Here is a tiny trained network, its code and every weight. The questions are about switching its units off for an input and a class, where a switched-off unit gives its printed mean instead of its output.

import numpy as np


def w(rows, s, z=0):
    codes = np.array(rows[::2]) - 128.0
    scale = np.full(codes.shape[1], s)
    scale[-1] = z or s
    return codes * scale


def f(y):
    return np.maximum(y, 0)


def log_softmax(a):
    a = a - a.max(-1, keepdims=True)
    return a - np.log(np.exp(a).sum(-1, keepdims=True))


def net(x, mask):
    res = np.array(x, float).reshape(1, 3) / 4 @ E
    y = f(res @ A[0][:, :-1].T + A[0][:, -1])
    res = res + np.where(mask, y, B[0][:, -1]) @ B[0][:, :-1]
    return log_softmax(res[-1] @ U[:, :-1].T + U[:, -1])


A, B = {}, {}
E = w([
[148,85,101,65,140,138,163,31,222],'x0',
[65,170,87,151,79,89,5,50,151],'x1',
[200,83,103,208,145,35,97,92,53],'x2',
],0.011)
A[0] = w([
[45,163,155,180,141,152,101,180,71,104],'neuron 0',
[64,171,116,116,85,146,53,86,76,64],'neuron 1',
[87,101,181,66,68,178,97,170,143,136],'neuron 2',
[123,80,90,99,148,152,138,67,197,133],'neuron 3',
[90,148,138,97,109,171,109,148,187,120],'neuron 4',
[144,204,137,127,123,126,92,45,116,72],'neuron 5',
[147,110,131,78,183,148,196,137,95,196],'neuron 6',
[166,68,153,153,164,134,179,171,156,137],'neuron 7',
[68,254,140,93,122,200,168,141,204,70],'neuron 8',
[97,175,105,140,166,215,144,146,170,75],'neuron 9',
[218,145,114,142,136,46,132,91,131,86],'neuron 10',
[72,130,149,70,141,145,94,185,170,170],'neuron 11',
[117,204,133,161,88,141,124,194,57,254],'neuron 12',
[115,168,163,156,106,102,121,241,90,118],'neuron 13',
[164,90,160,124,126,155,178,189,111,81],'neuron 14',
[175,92,117,74,180,114,154,46,177,83],'neuron 15',
[182,70,51,175,176,119,100,104,82,92],'neuron 16',
[100,62,127,70,96,112,96,56,143,88],'neuron 17',
[178,53,159,119,186,138,156,127,52,164],'neuron 18',
[184,87,155,82,166,184,124,126,100,58],'neuron 19',
[112,127,49,140,91,77,84,134,146,102],'neuron 20',
[157,77,136,83,179,138,134,59,184,170],'neuron 21',
[125,139,123,124,31,124,16,89,156,136],'neuron 22',
[138,64,120,168,116,37,133,135,67,167],'neuron 23',
[160,62,126,147,192,82,117,69,133,73],'neuron 24',
[157,78,96,109,132,113,142,52,70,139],'neuron 25',
[165,60,147,129,159,104,100,107,68,69],'neuron 26',
[151,47,161,210,143,109,106,67,125,205],'neuron 27',
[211,138,152,122,163,185,144,182,168,70],'neuron 28',
[53,135,74,160,27,121,72,119,219,125],'neuron 29',
[71,205,138,134,88,73,54,92,101,85],'neuron 30',
[143,167,172,147,99,120,100,157,89,237],'neuron 31',
],0.0084,0.006)
B[0] = w([
[136,184,210,90,55,57,87,76,30,201],'neuron 0',
[145,82,165,154,159,163,180,179,79,190],'neuron 1',
[81,94,32,89,133,177,68,199,206,203],'neuron 2',
[189,136,193,102,74,125,106,112,81,197],'neuron 3',
[111,103,96,138,89,195,56,186,152,200],'neuron 4',
[141,60,155,225,151,112,147,185,82,162],'neuron 5',
[168,87,145,178,192,181,100,93,168,219],'neuron 6',
[179,89,122,161,191,174,131,116,94,201],'neuron 7',
[61,68,69,95,125,122,90,165,110,242],'neuron 8',
[58,68,43,74,49,118,106,225,143,182],'neuron 9',
[76,128,99,77,122,151,116,188,119,175],'neuron 10',
[131,124,86,77,115,164,91,155,190,210],'neuron 11',
[176,186,155,135,104,137,56,56,166,247],'neuron 12',
[142,132,212,76,48,72,111,79,79,215],'neuron 13',
[182,73,126,211,134,137,157,148,112,196],'neuron 14',
[125,140,207,75,73,28,119,104,10,189],'neuron 15',
[65,62,70,55,82,152,78,196,134,189],'neuron 16',
[126,140,225,131,152,102,111,152,22,175],'neuron 17',
[142,66,134,145,199,209,69,145,123,218],'neuron 18',
[136,59,172,177,133,130,154,173,43,161],'neuron 19',
[154,108,98,177,180,125,143,144,101,171],'neuron 20',
[195,156,222,112,47,121,86,13,71,204],'neuron 21',
[151,108,115,193,228,125,123,168,131,217],'neuron 22',
[42,95,50,54,106,177,51,116,211,215],'neuron 23',
[129,90,106,110,66,142,107,159,133,170],'neuron 24',
[90,133,99,88,91,174,125,125,180,175],'neuron 25',
[28,23,81,75,74,146,74,216,42,172],'neuron 26',
[72,133,88,103,161,199,75,118,212,203],'neuron 27',
[149,81,143,188,209,110,157,194,35,182],'neuron 28',
[153,115,166,253,178,175,168,128,81,227],'neuron 29',
[167,87,156,171,155,142,157,150,91,204],'neuron 30',
[153,232,172,70,107,164,89,53,140,209],'neuron 31',
],0.0051,0.012)
U = w([
[44,94,43,72,97,161,132,198,141,75],'0',
[158,94,151,214,243,151,172,177,99,83],'1',
[151,138,214,77,35,110,144,86,91,78],'2',
[142,153,146,109,169,181,127,80,206,254],'3',
[122,165,81,138,146,60,255,136,189,70],'4',
],0.01,0.0075)

Each question gives the input, the list of numbers given to net, and the class t.
The units are the neurons (one row each of A and B). Each row of codes is followed by its name. A weight is (code - 128) times the scale printed after its matrix; where a second scale follows, it is the last column's (A, B and U).
mask holds one flag per neuron, in row order. A switched-off neuron (its flag False) gives its mean, the last column of its row in B, instead of its output. The means were averaged over made-up inputs and are rounded, as every weight is.
A unit's drop is (log p(t) with every unit on - log p(t) with that unit switched off) / (log p(t) with every unit on - log p(t) with every unit switched off).
The circuit of an input: a set's keep is (log p(t) with only the set's units on - log p(t) with every unit switched off) / (log p(t) with every unit on - log p(t) with every unit switched off). Starting from the 12 units with the biggest drops (on a tie, the unit counted first), units are removed one at a time, each time the one whose removal leaves the highest keep (on an exact tie, the one counted first), for as long as the keep stays at least 0.8.
units of the circuit, in order: the units of the circuit, biggest drop first
k most important neurons: the k neurons with the biggest drops, biggest first
drop of u: that unit's drop, to one decimal
input [-5,4,5], class 0: units of the circuit, in order	(neuron 23)
input [0,6,5], class 1: 3 most important neurons	(neuron 22; neuron 30; neuron 29)
input [-2,-1,-3], class 3: units of the circuit, in order	(neuron 26; neuron 16)
input [-1,4,5], class 0: 2 most important neurons	(neuron 23; neuron 16)
input [-6,-5,4], class 2: units of the circuit, in order	(neuron 13; neuron 22)
input [-3,0,-3], class 3: units of the circuit, in order	(neuron 26; neuron 12)
input [-3,1,2], class 3: 3 most important neurons	(neuron 15; neuron 21; neuron 3)
input [8,-6,-8], class 0: 2 most important neurons	(neuron 8; neuron 9)
input [0,-2,1], class 3: 2 most important neurons	(neuron 29; neuron 22)
input [-7,-6,0], class 2: 2 most important neurons	(neuron 13; neuron 0)
input [8,3,7], class 2: 4 most important neurons	(neuron 21; neuron 15; neuron 3; neuron 17)
input [-7,7,-5], class 1: 2 most important neurons	(neuron 22; neuron 29)
input [-7,-5,-2], class 2: 2 most important neurons	(neuron 13; neuron 0)
input [6,4,3], class 2: units of the circuit, in order	(neuron 15)
input [-1,2,-2], class 3: 2 most important neurons	(neuron 26; neuron 16)
input [5,3,5], class 0: 2 most important neurons	(neuron 27; neuron 16)
input [-7,8,-4], class 1: 2 most important neurons	(neuron 22; neuron 29)
input [1,-1,0], class 3: drop of neuron 26	0.1
input [8,-2,7], class 2: drop of neuron 8	0.4
input [-7,8,2], class 1: units of the circuit, in order	(neuron 22)
input [6,3,4], class 2: drop of neuron 21	0.3
